Here is a tiny trained network, its code and every weight. The questions are about switching its units off for an input and a target symbol, where a switched-off unit gives its printed mean instead of its output.

import numpy as np


def w(rows, s, z=0):
    codes = np.array(rows[::2]) - 128.0
    scale = np.full(codes.shape[1], s)
    scale[-1] = z or s
    return codes * scale


def softmax(a):
    e = np.exp(a - a.max(-1, keepdims=True))
    return e / e.sum(-1, keepdims=True)


def log_softmax(a):
    a = a - a.max(-1, keepdims=True)
    return a - np.log(np.exp(a).sum(-1, keepdims=True))


def net(x, mask):
    ids = ['Ωβδζηξσ'.index(c) for c in x.split()]
    T = len(ids)
    res = E[ids] + P[:T]
    u = 0
    for l in range(3):
        r = res
        for j in range(2):
            rows = slice(4 * j, 4 * j + 4)
            q, k, v = (r @ M[l][rows].T for M in (Q, K, V))
            z = softmax(np.where(np.tri(T) > 0, q @ k.T / 4**0.5, -1e9)) @ v
            o = O[l][rows]
            res = res + np.where(mask[u + j], z, o[:, -1]) @ o[:, :-1]
        u += 2
    return log_softmax(res[-1] @ U[:, :-1].T + U[:, -1])


Q, K, V, O = {}, {}, {}, {}
E = w([
[65,99,114,151,34,187],'Ω',
[64,148,100,145,174,2],'β',
[73,217,46,161,88,139],'δ',
[28,98,118,177,100,113],'ζ',
[100,78,47,72,150,155],'η',
[82,158,103,39,96,101],'ξ',
[126,131,234,97,181,157],'σ',
],0.017)
P = w([
[45,37,231,86,199,146],'0',
[194,99,98,114,73,74],'1',
[90,198,147,140,124,135],'2',
[125,128,97,186,187,153],'3',
[190,88,144,134,36,53],'4',
[105,218,138,118,109,159],'5',
[122,136,96,209,177,149],'6',
[208,79,188,128,20,52],'7',
[95,227,139,128,80,168],'8',
[127,125,108,212,174,158],'9',
[211,70,228,130,4,49],'10',
[98,229,98,108,89,167],'11',
[133,123,102,210,171,162],'12',
],0.011)
Q[0] = w([
[156,80,86,208,188,77],'0.h1',
[178,93,109,108,93,111],'0.h1',
[111,119,154,55,95,49],'0.h1',
[95,36,163,116,78,71],'0.h1',
[138,161,84,250,132,209],'0.h2',
[157,87,108,187,136,86],'0.h2',
[76,147,128,77,10,103],'0.h2',
[116,193,115,104,129,94],'0.h2',
],0.011)
K[0] = w([
[157,84,71,161,76,68],'0.h1',
[215,65,151,139,105,203],'0.h1',
[169,179,202,45,133,99],'0.h1',
[105,86,168,133,100,65],'0.h1',
[151,197,97,162,119,120],'0.h2',
[149,99,168,169,139,9],'0.h2',
[103,68,147,97,91,174],'0.h2',
[103,143,82,156,144,156],'0.h2',
],0.013)
V[0] = w([
[128,180,70,114,245,130],'0.h1',
[222,212,66,245,128,148],'0.h1',
[154,124,110,178,114,111],'0.h1',
[145,45,129,41,151,223],'0.h1',
[70,193,148,28,198,113],'0.h2',
[66,81,103,199,97,116],'0.h2',
[226,133,147,207,151,10],'0.h2',
[179,133,111,2,111,166],'0.h2',
],0.0064)
O[0] = w([
[75,209,131,124,140,88,134],'0.h1',
[248,152,140,48,123,186,3],'0.h1',
[173,89,144,70,157,206,110],'0.h1',
[144,104,91,112,246,125,33],'0.h1',
[110,87,168,185,62,153,194],'0.h2',
[151,40,185,52,254,91,229],'0.h2',
[141,94,108,214,221,151,28],'0.h2',
[49,177,187,127,96,75,50],'0.h2',
],0.006,0.0051)
Q[1] = w([
[101,175,145,137,178,143],'1.h1',
[133,140,96,169,154,205],'1.h1',
[83,136,159,87,131,151],'1.h1',
[117,180,123,142,127,167],'1.h1',
[9,130,146,111,158,170],'1.h2',
[133,147,84,196,125,215],'1.h2',
[92,176,144,120,127,116],'1.h2',
[117,141,114,185,134,86],'1.h2',
],0.012)
K[1] = w([
[198,146,189,81,140,173],'1.h1',
[166,103,107,162,123,247],'1.h1',
[225,140,216,145,175,121],'1.h1',
[144,206,143,133,86,177],'1.h1',
[156,76,157,171,113,123],'1.h2',
[146,140,131,176,85,169],'1.h2',
[104,64,187,150,133,139],'1.h2',
[86,86,121,145,106,174],'1.h2',
],0.012)
V[1] = w([
[196,215,86,145,172,168],'1.h1',
[129,117,254,28,201,132],'1.h1',
[156,104,182,115,174,35],'1.h1',
[111,127,205,188,224,149],'1.h1',
[136,131,144,132,89,128],'1.h2',
[126,215,117,76,94,116],'1.h2',
[61,137,119,123,104,65],'1.h2',
[173,166,107,154,144,23],'1.h2',
],0.0087)
O[1] = w([
[105,141,254,84,127,134,4],'1.h1',
[144,138,47,185,131,201,131],'1.h1',
[29,187,56,150,141,185,163],'1.h1',
[158,181,184,109,136,181,151],'1.h1',
[155,180,164,181,79,168,121],'1.h2',
[137,174,153,64,166,107,77],'1.h2',
[146,110,97,91,111,106,235],'1.h2',
[91,162,121,137,150,38,108],'1.h2',
],0.0094,0.015)
Q[2] = w([
[255,236,112,162,64,106],'2.h1',
[160,94,133,137,147,30],'2.h1',
[51,92,99,146,15,110],'2.h1',
[98,84,203,70,38,130],'2.h1',
[60,189,128,100,221,138],'2.h2',
[183,33,115,86,100,178],'2.h2',
[227,112,107,165,95,143],'2.h2',
[97,34,161,130,167,190],'2.h2',
],0.0079)
K[2] = w([
[91,246,102,78,230,63],'2.h1',
[117,7,183,116,184,74],'2.h1',
[44,192,15,157,119,155],'2.h1',
[121,90,121,91,46,164],'2.h1',
[150,222,114,84,170,70],'2.h2',
[142,24,169,100,190,141],'2.h2',
[21,86,91,211,173,122],'2.h2',
[255,137,189,111,137,110],'2.h2',
],0.0058)
V[2] = w([
[31,79,147,123,157,137],'2.h1',
[118,116,169,127,130,75],'2.h1',
[95,55,127,210,103,130],'2.h1',
[82,215,50,122,156,130],'2.h1',
[140,126,175,100,254,172],'2.h2',
[53,118,147,195,202,76],'2.h2',
[122,61,122,91,173,82],'2.h2',
[41,128,138,71,184,115],'2.h2',
],0.0071)
O[2] = w([
[127,149,74,104,23,191,175],'2.h1',
[183,166,127,72,174,207,56],'2.h1',
[49,156,120,159,93,226,240],'2.h1',
[102,112,174,130,160,253,255],'2.h1',
[21,83,171,114,173,235,6],'2.h2',
[152,114,171,208,210,110,172],'2.h2',
[104,119,70,37,187,147,142],'2.h2',
[189,66,150,87,98,186,122],'2.h2',
],0.0066,0.018)
U = w([
[18,198,119,93,142,123,139],'Ω',
[169,189,148,135,138,254,158],'β',
[67,46,133,59,179,153,254],'δ',
[95,91,116,179,225,110,115],'ζ',
[174,29,161,68,35,236,89],'η',
[188,95,129,110,104,163,97],'ξ',
[75,16,179,158,127,137,97],'σ',
],0.0062,0.0055)

Each question gives the input, a string of symbols that net reads in full, and the target symbol t.
The units are the heads (4 rows each of Q, K, V and O). Each row of codes is followed by its name. A weight is (code - 128) times the scale printed after its matrix; where a second scale follows, it is the last column's (O and U).
mask holds one flag per head, layer by layer. A switched-off head (its flag False) gives its mean, the last column of its rows in O, instead of its output. The means were averaged over made-up inputs and are rounded, as every weight is.
A unit's drop is (log p(t) with every unit on - log p(t) with that unit switched off) / (log p(t) with every unit on - log p(t) with every unit switched off).
The circuit of an input: a set's keep is (log p(t) with only the set's units on - log p(t) with every unit switched off) / (log p(t) with every unit on - log p(t) with every unit switched off). Starting from all 6 units, units are removed one at a time, each time the one whose removal leaves the highest keep (on an exact tie, the one counted first), for as long as the keep stays at least 0.8.
units of the circuit, in order: the units of the circuit, biggest drop first
most important unit: the unit with the biggest drop
which heads matter: for each layer, one digit per head in row order, 1 if its drop is at least 0.15 and else 0, layers parted by /
input ζ σ Ω η ξ, target ζ: most important unit	1.h1
input β η Ω, target Ω: units of the circuit, in order	0.h2, 0.h1
input η β ζ ζ β, target η: units of the circuit, in order	0.h1, 2.h1, 1.h2
input ξ δ β η σ β β Ω ξ σ σ, target ξ: which heads matter	11 / 11 / 01
input β ξ η, target Ω: units of the circuit, in order	0.h2, 0.h1
input β ξ δ Ω η, target β: units of the circuit, in order	1.h1, 0.h1, 2.h1
input β δ η, target η: which heads matter	11 / 10 / 11
input Ω β ξ β η β β η ζ β σ, target Ω: which heads matter	00 / 11 / 10
input δ β β β η Ω, target Ω: units of the circuit, in order	0.h2, 1.h2
input η Ω β Ω Ω δ, target η: units of the circuit, in order	1.h1, 0.h1
input β ξ β β Ω ξ Ω σ β β β, target β: units of the circuit, in order	0.h1, 1.h1, 2.h1
input ζ δ η β σ δ Ω ξ Ω β Ω, target ζ: which heads matter	10 / 11 / 10
input β η β ζ Ω β σ δ η β δ, target β: units of the circuit, in order	1.h1, 0.h1, 2.h1
input β η β ζ, target σ: units of the circuit, in order	1.h1, 0.h2, 1.h2
input β ξ σ ξ ζ, target β: units of the circuit, in order	1.h1, 2.h1, 0.h1
input β η β ξ Ω, target β: units of the circuit, in order	1.h1, 0.h1
input β Ω ζ Ω β, target β: which heads matter	10 / 10 / 10
input β η ξ Ω η, target β: which heads matter	00 / 10 / 10
input β Ω δ δ β β Ω Ω η β β η, target Ω: which heads matter	01 / 11 / 00
input σ Ω Ω δ, target ξ: which heads matter	11 / 10 / 10
input η β δ β ζ, target η: which heads matter	10 / 00 / 11
input σ β β η ξ Ω β β, target σ: which heads matter	10 / 10 / 01
